After every row comes one of two labels: whether the row has a hidden trait. Each part has its own trait and labels.
(in the rows, 100 means zero)
[ 92 109  80 102 113 121  96  49 111  97 109  97  86  92 101  71 100  89
  92 104 110  93  93 100  95 104  99  86 110  91  96 108  96 102  82  91
  93  92  94 116 101  92  81 129 106  94  93 115 100  96 109  86 110 120
 107]
(48)
[103 111  63  96  82  50 109  99  99 102 163 105 100 140  61 108 100  83
  92  99 102 101  95 103  88  92  99 101 135  99 127  81 121 114 121  89
 103 115  97 113  94 111 122 104  95 101 119 129 116 112 127 103 124  69
 125]
(48)
[ 92  97  65  91 100  64 114  85 104 108 141  95 103  88  77  83 100  98
  90 116  93  90  84 109  82  93 102 109  94  78 115  82 110  90 117  95
 110 105  94 183 111 103  81 141  98  96  78 112 122 100 123  86 117  86
 101]
(46)
[ 99 101  80 100  85  93  92  68 106  99 119  93  91  90 102  76 101  95
 103 106  99  99 102 103  93 104 102 103  95  96 105 106 106 106  94  96
  99  97  92  76  93  85  85 100 107 100  89 105 103  81 118  89 111 116
 100]
(48)
[109 100 123 102 101  63 107 139  96 105  70  92  93  99  92 112 105 100
 127  73  68 111 107  95  88  93 106  98  74 125 126 105 114  93  94 106
 103  97  95  42 114  89  93  41 101 101 108 111  98  90  85 122 109 120
  75]
(46)
[ 87 116  70  99  98 164  94  77 116  94 125 106  97  87 100  41 101  97
  87 112  98  92  84 108 100 107 104  79 115 111 103 105  99 106  92  87
 100  87  92 136 118  70  96 131 107  92  70 107 100  94 123  76 113 116
 100]
(48)
[ 79 114  72 113  46 193  82  94 118  87 132 105  93  92 110  33 102  92
  97 122  94  92  96 101 103 102 103  83 119 101 109 110  94 116  67  93
 104  91  93 105 110  78  99 133 125  97  81 125 104  97 132  76  96 119
  89]
(48)
[ 76 120  22 100  56 189  84  65 102  86 175 108 118 130  76  23  96  86
  73 102 136 105  66 109 117  95  94  59 148  79  92  81  97 130  86  79
 105 102 101 186 117 106 123 137 105  85  96 135  98 101 161  91  74  86
 125]
(48)
[ 88 105 115 107  62 175  98 105 106 104 110 110 106 129  76  57  95  94
  73 103 123  99 105 104  74  94 105  63  86 105 109  84 120  86 107  88
  85 100  99  50  93  76 117  58 100 102 105 100 119 117 118  96 129  75
  97]
(46)
[ 97 113   0  99  95 117 111   0 104  92 200  78 102 124  69  41 101 104
 115 113 148  99  94 132  71  99 112  83  60  75 154  87 110 108 118  72
 103 122  88  95 114  73 113   0 110  77  90 131 116  46 137 107  88 100
 106]
(48)
[ 91  92  28  91 114 104 105   4 107  94 155  80  96  83  93  43 100  91
 119 129  97  88  75 117 106  95  95 113 116  73 117  99  90 134 100  97
 110 112  97 188 112  95  91 122 108  83  65 130  98  60 133  94  71 113
 108]
(46)
[ 87 110  86 105  86 138  95  87 110  92 129 112 100  98  99  64  98  93
  84 105 111 101  93 109  83 102 106  85  97  92 115  96 103 108  99  91
  99  98  95  95 108  63 103  87 104  98  82 109 108  99 126  89 112 104
  95]
(48)
[ 90 106  79 103 118 155  96  52 117 103 105 104  88  91 102  63  99  91
  76 117 113  85  88 105  70 102 100  73 102  81  94 106 101  96  99  87
  84  88  95 103 101  68  84 130 111 100  77 104 113 107 130  75 130 113
 112]
(48)
[103 121  22 108  64 113  79  50 113  82 188  95  86 129  80  62 102  90
 117 109  91 102 101 113 113 106  95 107 140 121 134  84 117 132 110  99
  95 115  91  66 117 100 124  36 111  96 101 140  90  62 159  92  87  79
 126]
(48)
[ 82 100 101 108  69 200  89  66 115  90 166 100 116  90 112  52  97  98
  87 128 110  88  62 115  91 110  99  98  79 101 101 108  90 109  83  94
  94  97 100 101 113  72 124 116 113  96  69 119 100  84 134  96  76  88
 105]
(46)
[112 122  79  88  56  68  81  33 107  87 145 104 112  87 105  59  97  94
 128  88  87 107  77 114 120 108  92  88 135 125 102 107 104 125  98 101
 104  96  93  69 119  93 134  51  96  97 105  91  81  71 136  94  84 108
 120]
(46)
[ 82 103  69 106  68  96  78  13 109  91 161  92 111 135 118  40  96  80
  67 129 125  86  60 108 117 108  90  75 111  80  87  88  94 123  83  78
 100 108  90  71  97 104 113 156 113  87  76  97 120  99 168  50  88 104
 132]
(48)
[ 88  99  96  88  74 139 109 102 105  94 108 107 121  86  96  63  96 104
  81 112 105  95  65 110 109  97 101  97  88  84  88  99  88  86  92  88
 117  95 100 170 119  90 114 129 100  96  85  86 116 108 100  84  94 104
  87]
(48)
[107  95 114  91  59  40  93  46 100 107 162  80 126  88 115  65 103 104
 119 102  93 104  77 114 105 108 100  77  65 125 108  97 107  87 118  84
 100 105  90  46  88  80 135  16  99  96  95  85 107  80 129  96 102 104
 101]
(46)
[ 85 107  64  99  88 155  97  80 113  94 137  99 101  91  99  47 100 100
  91 119 116  90  80 107  96 105 102  89  99  86 103 101  99  99  97  86
 103  95  90 135 110  80  97 127 108  88  68  96 113  90 134  78 102 123
  96]
(48)
[115 114  90 111 112 154  83  39 107 106 112  97  80 101 116  77 100  84
 119  99 112  90  78  99  97 104  98  76 118 126  93 108  92 113  82 101
  90  90  98  44 108  82  92  97 108  96 121 126  83  87 128 103 103 106
 130]
(48)

[111 109 114  95  78  91  69  98  86  88  99 111 115 108 108 105  90 108
 112 108  76  97  87 101  83  93  77 103  86  54  99  92 120 100 111  85
 101 118  99  97 105 100]
C
[ 99  89  98  93 114  93  77  60 127 127 100 114  89  66 136 127 110  90
 102 104 125  84 113 113 134 148 139  88 101 165 118 117  93 108 116  79
 111  79 116 107 107 103]
C
[122 106 151  77  80  83  51  59  83  34 103 134 104 107  94 116  97 112
 122 106  92  51  72 107  64 125  68 110  98  69 106 101 134  94 126  50
 108 108 109 103 107 111]
C
[114 104 131  96  86  86  63  73  98  86  97 141  88 106 103 121 102 109
 111 112  86  63 105 104  67 133  69 114  92  96 111 104 131  98 119  59
 107 107 115  94 113 102]
C
[133 115 104  67  93 114 111  67  97  72  79 108  79 118  49  99  70 110
 114 108 116  85 103  96  73 151  38 102  71  96 100 100  96  67  99  65
 123  52 120  86 101 108]
R
[103  99 127  93  92  87  95  77  91  66  97 132 109  96 102 105 104 104
 110 106  91  68  81 105  80 113  87 105  94 112 104  99 121 108 115  82
 101 111 105 100 109 103]
C
[100  96 120  95 109  94  51  77  98  70 105 110 114  94  95 118 112 100
 103 103  81 101  83 101  77 132 100 106  87 108 110 105 127 112 117  86
 105 118 110  90 109 101]
C
[ 88  83  89  99 119  83  68  55 111  92 100 108 107  80 105 123 119  97
 101 102 106  84  83 105  86 151 118  90 103 165 118 115 119 124 119  81
 110  99 113  89 110 103]
C
[ 88  82  79 106 119  99 164  88 102 106 102 107  99  66  76 102 101  90
  87  96 150 100 116 119  92  90 104  83 121 136 102 116 105 110 101 112
 100  99 141 126 102 103]
C
[ 81  91  84 118 131  94 164  86 115 101 106 107 124  92  62  92 107  92
  76  99 147  79 123 119  72 109  98  84 114 166 109 115 113 103 102 118
  60 111 150 117 119  99]
C
[106  98 113  82 100  99 114  77  94  94 100 115  93  83  87 100  91  96
 108  98 116  77  98 113  85 106 108  89 115 108  99  98  96 104 108  84
  95  90 123 117 102 107]
C
[ 97  91  93  92 118 109  88  79 106 103  98  77  72 141  60 102 100 107
  97 103  97 169  92  89  80 140  82  88  67 141 107 108  98 101  93  97
 121  79  64  74 104 102]
R
[101  94  93  89 102 109 189 108  83  83 106 113  92  84  54  65  82  95
 108  96 157  81 113 119  81  46  82 104 103  53  85  88 101  88  94  95
  54 109 129 136 102 103]
C
[101 102 103 109  98 100  97 112 119 153 104  84 105  64 104 110 106  99
 101  89 108  87 127  98 148  95 157  99 152 122 102  98  69  97  99 110
 112  84 128 100  95  97]
C
[ 99 101 104 100  81  76  27  80  87  50 111 147  94  91 118 106 115 106
 111 111  64  39  73 103  79 104  86 117  83  70 108  98 140 102 107  69
 103 137 101  87 110 103]
C
[124 113 107  93  91 107 119  86 114  95  89 108  73 141  88 111  84 112
 107 107  96 134 119  98  73 154  55 110  96 108 107 107 102  72  97  73
 119  68 106  92 105 101]
R
[109 102 125  74  96 102  93  82 108 138  97  94  79 100  86 110  98  84
 114  86 137  79 105 111 151 101 105  83  83 121  98  91  62 114 111  90
 116  75 133 129  98 108]
C
[ 94  89 107 102 116  83  60  61 117  92 104 124 110  92 117 121 117  99
 103 106 110  75  97 107  82 152 109  92 109 159 120 117 127 113 114  75
 111 105 132  92 112 101]
C
[116 103  86  77 111 111 105  61 108  87  96  96  56 155  86 103  83 104
 108 106 111 178  94  91  60 159  52  88  99 127 108 106  96  83  97  80
 124  59  71  75 101 107]
R
[105 106 107  93  76  80  40  95 104  90 111 143 129 100 117 117 108 110
 111 113 106  97  85 104  77 121  72 124 104  53 103 103 137 105 119  68
 103 131 104  89 110  98]
C
[ 99  98  99  89 113 104  95  75 106  98  86  91  80  97  95 106  95 107
 100 104 106  97  90  94  75 141  77  91  80 136 106 107 110 104 107  88
 116  77  84  96 102 102]
R
[118 111  78  84 106 117 119  89 102  97  98  79  55 164  50 104  79 115
 102 104  96 190  94  87  91 138  90  95  64  99  99  99  88  73  91  86
 103  91  61  80  95 103]
R
[100 101  77  97 115 110 103 100  99 104  87  74  79  95  71  93  95 105
  97  98  95 102  90  89  95 115  84  93  73 104  98  99  91  97  99 109
 111  81  94  81 100 100]
R
[112 103  94  84 103 108 106  85  97  92  99  92  72 137  70  98  87 108
 104 101 106 146  98  95  83 127  76  95 100 107 101  98  90  87  93  90
 113  74  75  88  98 104]
R
[105 100 109  90 100  94  91  82  99  87  99 111 101  99 101 105 100 101
 107 102 106  84  93 105  94 111  95 100 102  97 103 101 103 103 110  82
 106  98 108 100 105 103]
C
[117 109  96  85  98 111 118  91  98  94  85  93  93 144  96  95  81 111
 106 103 100 149  96  93  84 124  68  98  79  90  98  98  89  79 103  91
 115  72  77 104  97 103]
R
[117 107 110  81 103 118 118 102  95  98  78  74  95 165  98  96  77 115
 105 102 106 187  90  84  83 121  54  97  60  83  91  91  80  75  83  94
 120  64  48 104  91 103]
R
[100  95 120  95 108  94  56  69  97  86 104 128 111  96 105 118  99 101
 103 108  91  73  82 106  78 132  84 104  90 109 111 108 126 112 118  72
 104 112 109  91 109 104]
C
[ 99  94 120  92 102  88  61  69 103  85 102 120  95  85 117 119 110 100
 102 104 102  73  86 107  92 129 108  98 107 124 113 106 116 113 116  73
 109 102 118  98 108 104]
C
[112  93 116  79 104  96 126  59  97  95 102 123  92 106 101 105  94  93
 108  97 153  64 107 107  95 118 116  86 137 134 105 103 100 103 118  76
  93  84 153 129 108 109]
C
[106  96 108  91 106  99  97  72 111 147 103 111  86 102 159 123 104  86
 101  92 133  71 132 116 134 132 154  92 173 166 112 110 102  97 114  89
 114  72 161  97 103 103]
C
[ 98  89 118  87 106  89  58  61  94  79 100 113  97  86  95 109 107  97
 107 102 112  96  70 105  89 119 111  88  89 120 106 101 110 125 116  78
 104  99 101  96 105 108]
C
[ 92  77  70  89 116 106 200  93  90  82 110 122 124 106  29  59  86  90
  79  95 186  61 123 132  64  54  84  76 118 109  91 119 112 102  96 121
  32 116 102 147 110 107]
C
[116 109 110  92  91 102 104  91 106  89  96 114  84 118  97 109  91 109
 108 105  98 109 108 100  87 129  74 107 102 104 104 103 102  81 104  79
 109  84 108 100 104 101]
R
